Group, then class:
-8 -25 4 -5 7 31 -31 2 -6 10 -24 26 -6 1 -6 6 -25 9 6 8 -12 22 -1 10 -23 8 2 20 -2 -18 12 3 9 0 4 -21 -4 -16 -10 -8 -18 -2 5 -6 -20 0 20 17 -18 8 18 6 39 -36 -11 1 -29 0 34 -11 7 -3 23 32 4 0 1 -4 3 0 8 7 -23 -36 0 -40 15 -13 -6 -5 -> V:Z218
30 8 8 -11 9 -31 -17 -1 -19 27 -13 35 -6 -19 3 0 -13 6 -1 6 -22 4 -5 -1 8 1 7 9 2 -6 -18 6 -19 -9 -1 -8 17 47 -1 3 -11 -1 -5 -17 -13 7 1 0 18 4 16 11 15 -8 -6 -4 -42 11 17 0 11 11 -12 9 21 25 2 0 1 -4 8 4 4 -4 10 -2 11 -6 -4 11 -> G:Z916
-4 3 6 -15 8 16 -44 17 -2 2 -13 1 -9 0 -12 -5 -6 6 8 8 -2 0 -14 -4 -18 18 -3 28 -5 -20 -1 3 -2 -1 -5 -20 3 1 -5 -3 -7 -6 2 -8 3 4 14 10 -10 11 11 0 37 -33 -12 -5 -9 -1 19 -6 6 -13 -2 34 0 6 4 -2 -3 -5 13 4 -3 -34 5 -15 12 -4 -10 0 -> V:Z978
19 1 13 -7 -1 30 -34 21 9 7 19 -14 -31 6 -13 5 20 0 -8 18 1 -1 -15 -6 1 -4 -25 -1 -7 11 -25 20 9 16 -8 -10 1 -19 28 -4 -7 -8 -29 -32 25 0 -9 -4 16 5 11 12 6 -10 -3 -8 9 -13 0 5 9 -13 -16 -2 8 10 -3 1 15 0 -6 6 15 1 13 -24 11 4 -9 -4 -> P:Z321
-19 -3 -2 -8 10 -5 -16 2 -2 25 -15 36 -19 2 -14 -13 -28 -5 -8 9 -13 16 -12 6 -15 28 16 28 -4 -13 6 -7 9 -14 -1 -8 -4 11 -8 -3 -11 6 0 3 -59 3 19 18 0 8 14 11 41 -24 -5 3 -33 7 37 -17 2 1 34 21 2 2 3 -15 2 16 -2 -7 -18 -23 0 -12 18 -18 10 -6 -> V:Z218
-16 6 1 -13 7 -22 -12 13 3 2 -27 26 -5 2 -11 -14 -27 -4 -7 6 -12 -5 -15 7 -6 22 11 30 2 -19 -4 11 1 -18 7 -6 -4 13 -6 -4 -9 0 3 -9 -35 -10 14 12 -14 15 19 11 33 -16 -8 0 -27 9 11 -3 -1 -4 39 19 -3 4 7 0 -8 3 4 1 -13 -12 7 -7 21 -19 6 2 -> V:Z218
23 10 3 -6 7 -33 -17 -6 -31 34 -7 37 -19 -23 -3 -7 -9 9 6 12 -25 17 -8 4 9 -16 14 1 -3 4 -13 -6 0 -14 -2 -14 8 27 -8 3 -4 1 -15 -5 -30 12 -3 7 25 -7 13 17 21 -14 2 5 -59 6 46 -8 5 6 -5 4 24 29 -6 -1 20 -8 7 -7 -4 3 2 -1 1 -6 -10 -3 -> G:Z690
24 0 13 -5 -12 2 -12 -4 4 8 7 -11 -2 1 -4 -8 5 7 -6 3 -2 2 -1 -2 -3 -10 -18 -7 2 8 -2 11 4 5 -8 -8 7 -1 9 8 8 -6 0 -7 14 -6 -6 2 12 -2 8 13 -4 -6 -12 -11 -6 -14 -1 6 6 -2 -5 6 5 -11 -10 -9 8 -9 -2 0 13 4 4 -4 11 9 -11 5 -> P:Z877
3 11 8 11 5 -49 1 -1 -12 24 -7 23 -1 -8 8 -13 -18 -6 0 -7 -10 -6 -12 9 9 22 24 3 8 -10 -16 -8 -13 -22 8 14 13 59 -10 0 3 7 -7 -16 -34 6 4 3 18 6 14 5 -4 15 5 2 -20 12 2 7 3 9 14 3 5 17 -1 -1 -15 14 -2 -2 8 4 20 1 -4 -9 5 9 -> G:Z552
2 3 6 -13 9 0 -36 30 10 2 -17 8 -1 -2 -8 -7 -14 1 2 3 -3 -5 -5 -4 -11 15 -2 25 7 -26 -1 9 -9 -2 10 -3 4 19 -12 -6 -10 0 0 -15 4 2 19 8 -18 -1 11 5 19 -26 -8 -3 -5 6 0 -1 11 -6 15 29 -5 -2 3 -2 -10 -6 17 7 -12 -28 11 -15 8 -6 3 5 -> V:Z574
-20 -3 0 -12 2 -15 -9 9 -1 14 -22 13 -8 2 -11 -19 -10 -18 -6 10 -5 4 -21 10 -13 23 18 29 -3 -14 -4 5 9 6 -9 -5 -3 -3 -17 -1 1 -18 2 10 -43 6 9 16 -7 7 13 12 28 -26 0 -11 -6 3 26 -12 1 -4 21 22 -12 -16 1 -4 -3 8 17 -8 -13 -16 4 -14 18 -7 -3 -3 -> V:Z218
2 -1 15 -3 3 11 -41 18 22 0 -26 10 -8 11 -9 0 -15 11 3 9 -7 9 -5 -8 -13 20 -2 31 0 -23 3 10 3 4 10 -6 -1 13 1 0 -9 1 0 -8 -3 3 19 10 -18 11 19 2 20 -36 -11 -5 -9 4 1 -5 8 -7 29 57 -1 -3 -4 -2 -22 -8 9 14 -11 -42 16 -24 15 -1 3 5 -> V:Z574
37 12 20 -13 1 33 -65 25 -6 8 23 -7 -22 0 -13 22 36 -12 -10 22 4 -9 -14 -12 6 11 -17 -17 -12 8 -56 19 1 15 -13 2 17 2 -11 -2 -17 -9 0 -45 24 4 9 -4 17 2 7 0 7 9 9 2 16 -13 -7 5 17 -10 -23 10 18 46 -9 10 16 -17 -4 27 12 2 10 -15 12 0 -12 1 -> P:Z321
33 10 14 -11 -8 13 -31 28 -2 4 23 -15 -27 7 -2 12 24 -9 3 16 10 -21 -11 -8 7 4 -17 2 4 6 -51 15 -7 6 -21 0 48 13 14 -2 -8 -11 -3 -34 25 1 -5 -6 21 -4 0 6 -1 18 18 -6 16 -4 -14 18 12 -5 -21 -6 12 24 -4 6 12 -14 -4 12 20 3 8 -6 13 2 -17 -3 -> P:Z321
1 1 4 -15 1 -16 -50 6 8 25 -15 22 1 2 -15 -18 -4 1 3 3 -18 12 -19 1 -19 18 11 46 4 -23 4 5 -1 -9 -2 -16 8 23 -12 -7 0 13 -11 14 -45 -7 19 25 -18 14 31 10 44 -49 -11 -12 -11 4 27 -2 14 -7 30 53 1 -15 -1 -6 -12 -11 19 3 -13 -31 5 -28 25 -6 -3 7 -> V:Z574

Group and class of each row:
16 55 4 -18 -33 14 -24 10 -25 18 1 -7 14 16 25 -2 24 10 17 -9 -11 7 10 17 -1 12 -1 0 -25 8 -22 -9 13 45 -17 -21 -2 -7 -49 -5 -2 23 -9 -19 -6 -4 9 35 -7 -40 -1 -9 -17 8 10 -16 -9 -7 -10 -14 -29 -31 -35 36 -13 -14 13 0 -1 20 8 20 3 -12 -3 9 -11 -42 6 -15 -> Z827:Z
-31 -4 -8 8 -20 -15 3 -22 -3 -10 -8 0 12 25 -25 4 -21 -26 17 6 -4 2 -18 -3 -33 -23 15 1 26 -28 5 0 1 12 -12 -4 0 0 38 -7 7 -35 7 -2 33 11 -25 -2 -9 33 -1 -6 -18 -16 15 2 21 -4 22 -3 29 7 29 -27 11 29 2 6 8 -3 4 2 -7 13 15 10 9 -7 -22 0 -> Z802:W
16 37 2 0 -48 27 -4 6 -15 13 11 -7 6 14 37 -7 27 26 -8 -10 -18 4 4 30 28 12 -4 4 -27 -1 -11 -6 8 9 -26 -26 -17 3 -36 -11 -16 -20 -4 -30 19 21 -6 44 -5 -46 11 -12 -15 3 -6 -10 3 4 -12 -12 -5 -39 -38 28 -18 -12 11 -6 -9 25 4 5 8 1 15 3 1 0 -11 -2 -> Z827:Z
-11 0 -25 5 -8 0 11 -28 16 -15 -2 17 6 9 -24 15 -12 -27 12 19 -6 -3 -19 -22 -17 -26 56 16 8 -30 11 9 14 20 -9 -4 -24 -10 30 -16 -6 -13 16 2 23 -3 -14 8 -4 30 14 -3 -4 -5 6 5 4 -8 22 7 6 3 35 4 20 3 7 11 7 -3 -6 -3 -8 10 4 2 0 -3 -36 17 -> Z802:U
-4 -69 1 -18 -54 -14 6 -3 -17 1 -12 -36 1 51 -16 10 -6 -4 4 -31 13 49 -5 3 10 -39 1 22 11 -34 6 -5 -19 -2 -11 6 5 -30 -32 -15 -47 -8 6 -23 -24 17 -14 -1 4 -13 15 7 9 4 1 38 13 7 29 -12 -21 -27 4 -18 -13 10 -6 9 19 8 0 8 0 1 1 -19 -19 -3 -11 3 -> Z361:J
0 -68 42 -19 -80 -20 27 8 -2 30 -18 -32 0 51 -8 -4 11 10 13 -12 12 25 -35 28 -12 -31 -12 13 22 -3 -3 -4 6 -11 -2 5 20 -13 7 -46 -1 1 0 -21 -34 4 -1 3 9 -11 22 10 4 0 -2 41 -3 -6 15 5 -8 -49 -10 1 -16 9 -3 -7 4 -6 -11 3 -2 0 -9 -13 -3 5 -42 15 -> Z361:J
-29 55 20 -17 31 23 6 32 -13 -1 4 27 -4 -26 22 -10 -5 5 6 9 -16 -37 -17 -14 21 17 -21 -12 -16 38 -14 5 -2 4 27 -1 -8 21 -32 9 31 54 -3 -1 30 -24 28 -6 -12 -12 -13 -2 -9 3 16 -33 -16 -9 5 -32 -17 -3 -33 40 -5 -3 -6 -21 5 1 8 17 -7 -19 -26 43 13 -6 -4 -7 -> Z448:N
-4 -16 10 -14 21 -2 2 31 -10 -9 -3 2 -19 -5 31 -10 -1 -7 -1 3 -7 -29 -16 -18 0 21 -16 -14 -8 13 -14 6 -7 -10 18 23 3 4 -21 -4 20 40 -15 2 -1 -18 26 -19 -53 -4 2 18 -1 1 -18 -35 -21 -24 13 -5 -32 8 -21 21 19 6 4 -17 -21 13 24 -3 3 -18 -24 9 9 28 1 -10 -> Z448:S
-10 18 14 -3 47 -14 -3 24 1 -41 9 10 -26 -4 27 -16 -17 -9 9 12 -20 -24 -30 -25 -10 16 -3 22 -5 23 13 4 3 4 9 2 -11 10 -17 5 26 14 -14 -2 29 -18 39 -20 -27 13 -13 2 -12 -11 9 -47 -8 -18 -13 -25 -23 13 14 28 26 24 4 -34 9 0 23 -11 5 -17 -12 4 17 33 8 -4 -> Z448:S
-4 -39 5 -13 -28 -12 10 -13 -21 15 -2 -36 5 38 -7 -7 22 9 17 -40 4 17 14 4 21 -29 -1 -4 5 -38 -3 4 -2 4 -23 -27 -5 -44 -27 7 -19 39 1 -20 -35 6 10 15 8 -6 -1 10 13 14 -15 41 -11 3 5 -8 -41 -8 -4 0 -17 6 1 14 -3 16 -6 15 62 0 0 -7 -25 -18 -31 -28 -> Z361:T
0 15 -30 -7 32 0 4 -20 6 -4 18 17 9 -7 -22 7 -35 -10 14 6 6 -10 -9 -31 -24 9 16 3 7 -19 12 0 -8 45 3 4 2 -8 27 -3 10 12 3 11 24 -3 -8 -6 -21 34 4 -7 -1 -16 9 1 2 -15 6 -31 -2 11 32 -13 15 1 0 18 10 -14 -31 -13 -2 1 10 14 -3 -26 4 9 -> Z802:W
7 -14 -2 -11 -4 2 -5 -24 -8 -3 -7 -30 8 35 -2 -1 -3 -1 -11 -9 7 19 6 10 -2 -31 9 87 -11 -20 5 2 15 0 -5 -10 -10 -37 -17 6 0 20 -13 -15 -19 -1 -14 9 21 2 32 -1 13 -2 -21 4 -13 11 4 2 -6 -12 -18 16 -20 -8 -4 2 2 18 9 0 8 -6 2 -19 -3 2 -34 -6 -> Z361:T
27 15 3 -7 -29 47 -21 24 -2 6 -1 6 3 44 31 -55 39 16 -24 1 -15 -2 -19 11 40 -10 22 -9 -3 22 -18 -9 33 -18 -22 -38 -6 5 -34 17 3 19 4 -11 16 -5 23 29 18 -38 14 -1 -12 11 -12 -20 -22 -9 -14 0 -5 -20 -24 8 -17 17 41 -11 -9 37 10 19 28 -17 4 24 8 -12 -23 -24 -> Z827:C
2 26 37 -20 21 3 6 22 -21 -9 9 8 -23 -3 20 -10 -2 -5 12 15 -24 -9 -4 -5 -13 14 -25 -7 -17 18 -9 9 -1 -4 20 -5 -1 2 -23 12 20 38 -12 -1 5 -7 26 -22 -7 3 -10 7 -1 7 0 -30 -2 -6 -7 -31 -2 -3 -16 30 0 9 7 -19 4 18 15 3 -4 -18 -21 -1 -16 6 -14 -19 -> Z448:S
-6 18 8 -22 44 -3 -3 11 -6 -23 4 12 -15 -12 21 3 -7 -10 -3 13 2 -16 -13 -13 5 5 -18 7 -4 5 2 0 -4 7 21 26 -6 6 -24 0 18 45 1 9 0 -17 25 -37 -20 4 -2 4 13 0 -10 -43 -13 -5 7 -17 -37 4 -14 36 17 4 -3 -12 4 3 19 -19 3 -18 -31 -7 7 15 5 -3 -> Z448:S
26 32 9 -12 -32 45 -3 18 6 12 5 -8 -2 26 21 -33 33 -33 -12 -5 -12 -1 -13 8 9 8 5 -18 -6 12 4 -7 10 -4 -10 -29 4 7 -30 11 -4 9 -1 -16 14 0 4 23 1 -27 5 -14 -8 9 16 -14 -6 -5 -19 -1 -3 -37 -17 16 -15 21 16 3 -10 25 11 14 20 -9 8 41 13 -24 -24 -13 -> Z827:C
27 -15 -25 -6 5 -15 -10 -12 -3 -18 -5 -18 -1 -1 -5 45 -22 -14 -15 11 12 19 4 -16 -22 17 9 34 9 -39 8 -8 -6 38 -23 10 8 -26 4 -22 -21 -17 -3 2 2 5 -8 3 -20 15 14 -15 11 -20 13 0 7 -2 23 -1 -38 -20 16 6 19 -7 -19 18 8 0 -3 -8 -12 5 -5 -16 2 5 -1 11 -> Z802:U
-17 -19 -3 -2 -21 -27 18 -13 -1 8 -7 -17 12 17 -20 3 -17 -13 18 6 2 16 -28 -22 -24 -16 15 6 17 -26 32 6 -3 11 -13 -5 11 -8 24 -3 -5 -13 12 12 8 5 -7 -9 -4 31 6 10 -6 -7 -6 20 -6 -4 18 7 -13 3 26 -5 -11 9 -8 15 9 -7 -9 -1 -9 4 6 6 -11 -4 -4 -8 -> Z802:W
6 -28 17 -31 -50 -21 5 -4 -12 12 -17 -39 7 38 -9 -8 8 -8 14 -30 -3 26 -5 22 -9 -17 -5 8 -3 -16 -6 -2 9 8 -6 6 7 -26 -35 -7 -27 21 -4 -23 -15 8 -17 -1 -23 -11 1 13 5 -19 -10 32 8 4 11 -10 -13 -48 -9 15 -22 0 8 2 4 22 3 8 -1 -4 -2 -17 22 -1 -49 -5 -> Z361:J
22 51 20 -18 5 27 2 14 38 13 4 -16 25 -13 15 -17 8 1 6 -6 -9 -3 -7 -4 -14 13 21 -19 -24 8 9 -19 9 23 -5 -16 4 -8 -38 4 8 27 5 -5 9 -4 10 11 -5 3 4 -15 -18 10 -15 4 -17 -76 -11 6 -7 -59 -17 39 -20 -2 10 7 -15 19 14 11 3 0 -2 25 4 -38 -42 -12 -> Z827:C
-11 20 20 -28 42 1 9 17 0 -27 -16 29 -5 -44 32 16 -14 -14 5 26 -45 -16 -30 -28 -14 29 1 -12 -9 9 -14 -13 2 1 20 16 -28 19 -25 0 18 44 -7 9 24 -23 31 -37 -27 4 2 12 1 1 4 -53 -18 -11 6 -9 -15 17 -5 31 21 15 5 -5 -3 -9 12 -12 -17 1 -27 8 21 30 -2 -10 -> Z448:S
-2 20 5 -1 36 18 3 26 15 -30 -13 28 -20 -24 40 -8 -16 -19 -11 23 -21 -16 -18 -24 -24 24 -21 -21 4 13 -2 14 -10 -9 19 28 7 10 -10 -27 31 36 -4 22 22 -4 26 -33 -38 -7 -9 -5 3 -13 -1 -65 -13 -11 13 -1 -16 -1 -23 19 25 17 0 -8 10 -5 16 -3 9 -19 -20 12 22 20 2 2 -> Z448:S
-11 -19 -10 -12 -24 -19 8 -6 -14 -5 -5 -6 0 9 -15 14 -14 -20 19 8 -1 6 -21 -24 -8 -30 13 -3 12 -17 2 9 -9 5 3 4 7 -5 20 -2 -20 -1 7 6 2 -3 9 -16 7 25 13 9 -7 -9 -3 6 10 -1 11 -12 -18 -5 12 -25 12 -8 -10 17 0 -3 -3 -2 -18 6 -6 11 11 3 -11 3 -> Z802:U
-9 26 -10 1 61 16 3 14 4 -20 10 41 -15 -39 33 2 -35 -4 0 22 8 -40 -20 -13 5 23 -14 -3 8 13 8 3 -13 1 35 20 6 22 5 -5 38 12 -3 23 17 -22 25 -13 -14 4 -15 -10 -2 2 7 -41 1 -18 -7 -20 -13 17 -7 23 0 2 -24 -8 1 8 7 -20 -1 -14 -7 10 14 27 25 -3 -> Z448:S
-9 -2 12 -3 27 -6 -15 21 -7 -22 3 9 -13 6 15 6 -16 -5 5 16 -10 -3 -2 -22 0 16 -19 0 -7 15 -7 11 -8 3 10 14 -6 0 -24 -4 13 29 -2 2 9 -5 29 -21 -32 5 -2 10 2 2 1 -49 -8 -7 1 -14 -26 16 -3 14 21 10 12 -20 8 -8 2 -1 5 -18 -25 17 5 21 2 -8 -> Z448:S
30 35 0 -8 -23 41 -6 6 7 0 -5 -14 15 10 28 -24 32 -1 -8 15 -28 3 -25 -9 -12 9 15 -7 -20 -19 -5 -6 0 7 -11 -22 15 -26 -35 3 -14 33 3 -4 27 0 4 10 -24 -15 11 -2 -12 -9 -11 -30 -6 -7 0 1 -22 -47 -18 19 -3 7 7 9 -11 24 7 5 18 -12 -4 5 13 -22 -35 -13 -> Z827:C
